Below is a small trained network, with its code and all its weights. Each question gives an input and a class and asks what happens when units are switched off, that is, made to give their printed mean instead of their output.

import numpy as np


def w(rows, s, z=0):
    codes = np.array(rows[::2]) - 128.0
    scale = np.full(codes.shape[1], s)
    scale[-1] = z or s
    return codes * scale


def norm(h):
    return h / np.sqrt((h * h).mean(-1, keepdims=True) + 1e-5)


def f(y):
    return np.maximum(y, 0)


def log_softmax(a):
    a = a - a.max(-1, keepdims=True)
    return a - np.log(np.exp(a).sum(-1, keepdims=True))


def net(x, mask):
    res = np.array(x, float).reshape(1, 4) / 4 @ E
    u = 0
    for l in range(3):
        y = f(norm(res) @ A[l][:, :-1].T + A[l][:, -1])
        res = res + np.where(mask[u : u + 7], y, B[l][:, -1]) @ B[l][:, :-1]
        u += 7
    return log_softmax(norm(res)[-1] @ U[:, :-1].T + U[:, -1])


A, B = {}, {}
E = w([
[122,111,73,122,115,6,138,110,106,89,103,93],'x0',
[127,128,129,127,130,129,129,131,129,127,129,129],'x1',
[40,174,101,127,123,143,96,135,138,93,164,129],'x2',
[131,154,128,89,137,129,170,149,221,99,103,48],'x3',
],0.0016)
A[0] = w([
[59,174,83,144,136,115,72,184,108,89,170,138,1],'0.n1',
[108,74,60,162,131,13,92,121,1,116,139,155,93],'0.n2',
[124,132,80,140,32,15,150,53,140,68,80,93,30],'0.n3',
[134,143,151,203,15,182,66,25,68,145,142,233,122],'0.n4',
[125,135,121,106,131,121,128,137,123,143,131,122,52],'0.n5',
[160,154,140,82,232,170,151,234,163,117,128,99,83],'0.n6',
[148,119,160,207,63,173,75,69,63,153,130,229,87],'0.n7',
],0.0015,0.00093)
B[0] = w([
[52,83,207,105,91,133,200,93,86,180,136,146,177],'0.n1',
[160,179,206,217,9,166,69,28,193,64,113,201,246],'0.n2',
[129,91,122,82,235,114,131,206,85,183,250,137,224],'0.n3',
[111,102,66,36,209,72,173,209,126,141,170,37,254],'0.n4',
[135,138,140,138,95,143,132,117,156,121,131,134,128],'0.n5',
[109,103,154,164,90,158,138,77,75,191,139,195,176],'0.n6',
[128,109,74,46,213,68,170,194,149,126,159,20,241],'0.n7',
],0.0015,0.002)
A[1] = w([
[201,108,132,104,180,142,160,178,148,170,120,107,2],'1.n1',
[129,153,182,150,72,189,145,92,182,130,96,120,60],'1.n2',
[120,137,96,101,129,82,169,141,174,94,78,56,5],'1.n3',
[110,107,154,123,151,208,129,147,80,204,148,164,176],'1.n4',
[37,191,82,97,156,149,110,154,139,95,172,111,98],'1.n5',
[135,160,182,128,83,195,147,108,208,130,107,113,83],'1.n6',
[254,90,92,120,159,103,138,135,111,134,150,128,118],'1.n7',
],0.0024,0.00074)
B[1] = w([
[115,106,155,96,111,122,211,65,42,169,126,110,206],'1.n1',
[173,181,63,121,62,150,134,33,113,119,69,159,166],'1.n2',
[102,102,162,69,195,177,144,189,120,198,227,119,204],'1.n3',
[104,124,126,47,171,54,184,185,191,115,162,16,242],'1.n4',
[148,176,58,154,173,119,6,197,168,94,143,140,252],'1.n5',
[189,168,52,171,38,119,120,48,111,109,53,189,184],'1.n6',
[179,105,210,166,146,172,136,168,210,146,66,101,236],'1.n7',
],0.002,0.0025)
A[2] = w([
[49,165,102,167,99,118,75,136,97,79,118,162,15],'2.n1',
[114,117,161,129,179,183,119,177,92,161,132,150,125],'2.n2',
[193,104,181,133,85,155,169,73,126,163,4,134,34],'2.n3',
[196,86,160,190,115,98,122,92,92,144,52,178,14],'2.n4',
[147,120,81,115,133,73,139,113,160,75,106,85,166],'2.n5',
[192,89,176,92,140,127,209,148,120,174,147,104,79],'2.n6',
[104,191,111,153,71,197,77,98,178,71,117,181,2],'2.n7',
],0.0027,0.00082)
B[2] = w([
[133,78,133,110,102,155,250,51,121,143,139,135,184],'2.n1',
[112,114,137,87,149,42,162,143,195,106,99,77,170],'2.n2',
[44,168,62,72,103,123,108,141,86,124,254,172,214],'2.n3',
[150,186,136,150,111,175,53,227,174,120,119,145,183],'2.n4',
[112,124,169,132,149,238,111,149,85,170,140,168,180],'2.n5',
[127,92,165,167,139,104,147,69,100,123,34,126,253],'2.n6',
[188,77,174,201,164,81,94,129,118,105,45,76,176],'2.n7',
],0.0026,0.0032)
U = w([
[175,34,214,85,193,84,209,140,96,198,62,68,254],'0',
[44,157,58,63,198,115,83,223,164,99,228,81,183],'1',
[176,189,95,66,6,209,187,27,98,178,101,178,23],'2',
[172,196,77,210,116,199,50,97,205,57,21,73,61],'3',
[219,120,177,211,64,95,8,221,82,133,102,219,147],'4',
[63,67,92,198,65,69,125,3,50,57,177,193,20],'5',
],0.0066,0.00055)

Each question gives the input, the list of numbers given to net, and the class t.
The units are the neurons (one row each of A and B). Each row of codes is followed by its name. A weight is (code - 128) times the scale printed after its matrix; where a second scale follows, it is the last column's (A, B and U).
mask holds one flag per neuron, layer by layer. A switched-off neuron (its flag False) gives its mean, the last column of its row in B, instead of its output. The means were averaged over made-up inputs and are rounded, as every weight is.
A unit's drop is (log p(t) with every unit on - log p(t) with that unit switched off) / (log p(t) with every unit on - log p(t) with every unit switched off).
The circuit of an input: a set's keep is (log p(t) with only the set's units on - log p(t) with every unit switched off) / (log p(t) with every unit on - log p(t) with every unit switched off). Starting from the 12 units with the biggest drops (on a tie, the unit counted first), units are removed one at a time, each time the one whose removal leaves the highest keep (on an exact tie, the one counted first), for as long as the keep stays at least 0.8.
circuit, biggest first: the units of the circuit, biggest drop first
most important unit: the unit with the biggest drop
k most important neurons: the k neurons with the biggest drops, biggest first
top k neurons in layer l: the k neurons of layer l with the biggest drops, biggest first
drop of u: that unit's drop, to one decimal
input [7,-2,8,-1], class 5: circuit, biggest first -> (2.n1; 1.n4)
input [-1,3,4,-8], class 1: most important unit -> 0.n4
input [0,-3,7,-8], class 1: top 2 neurons in layer 1 -> (1.n6; 1.n5)
input [1,8,-4,-3], class 4: circuit, biggest first -> (0.n2; 2.n4)
input [-8,2,-2,2], class 2: top 2 neurons in layer 1 -> (1.n6; 1.n2)
input [2,-8,-1,-4], class 4: 2 most important neurons -> (0.n2; 1.n4)
input [8,-2,-4,-1], class 4: 2 most important neurons -> (0.n2; 2.n4)
input [-2,-3,-3,1], class 2: 2 most important neurons -> (0.n3; 0.n4)
input [-1,7,1,2], class 3: 3 most important neurons -> (2.n7; 0.n2; 1.n1)
input [5,-1,-4,-8], class 4: 2 most important neurons -> (2.n4; 0.n2)
input [1,3,8,0], class 5: 2 most important neurons -> (2.n1; 1.n4)
input [2,-7,-7,0], class 4: 4 most important neurons -> (2.n4; 0.n4; 0.n7; 1.n4)
input [1,0,4,-3], class 5: top 2 neurons in layer 0 -> (0.n2; 0.n3)
input [3,-1,-5,-7], class 4: circuit, biggest first -> (2.n4)
input [6,7,0,-5], class 4: 2 most important neurons -> (2.n4; 2.n3)
input [-7,-5,8,1], class 3: top 2 neurons in layer 1 -> (1.n6; 1.n3)
input [2,-4,0,0], class 4: 2 most important neurons -> (0.n2; 1.n4)
input [-8,5,-6,7], class 2: 2 most important neurons -> (2.n3; 1.n6)
input [-1,4,7,3], class 3: drop of 0.n4 -> 0.2
input [-4,-1,7,6], class 3: drop of 2.n7 -> 0.1
input [7,1,0,-1], class 4: most important neuron -> (0.n2)
input [-6,-2,-7,5], class 2: drop of 2.n3 -> 0.1
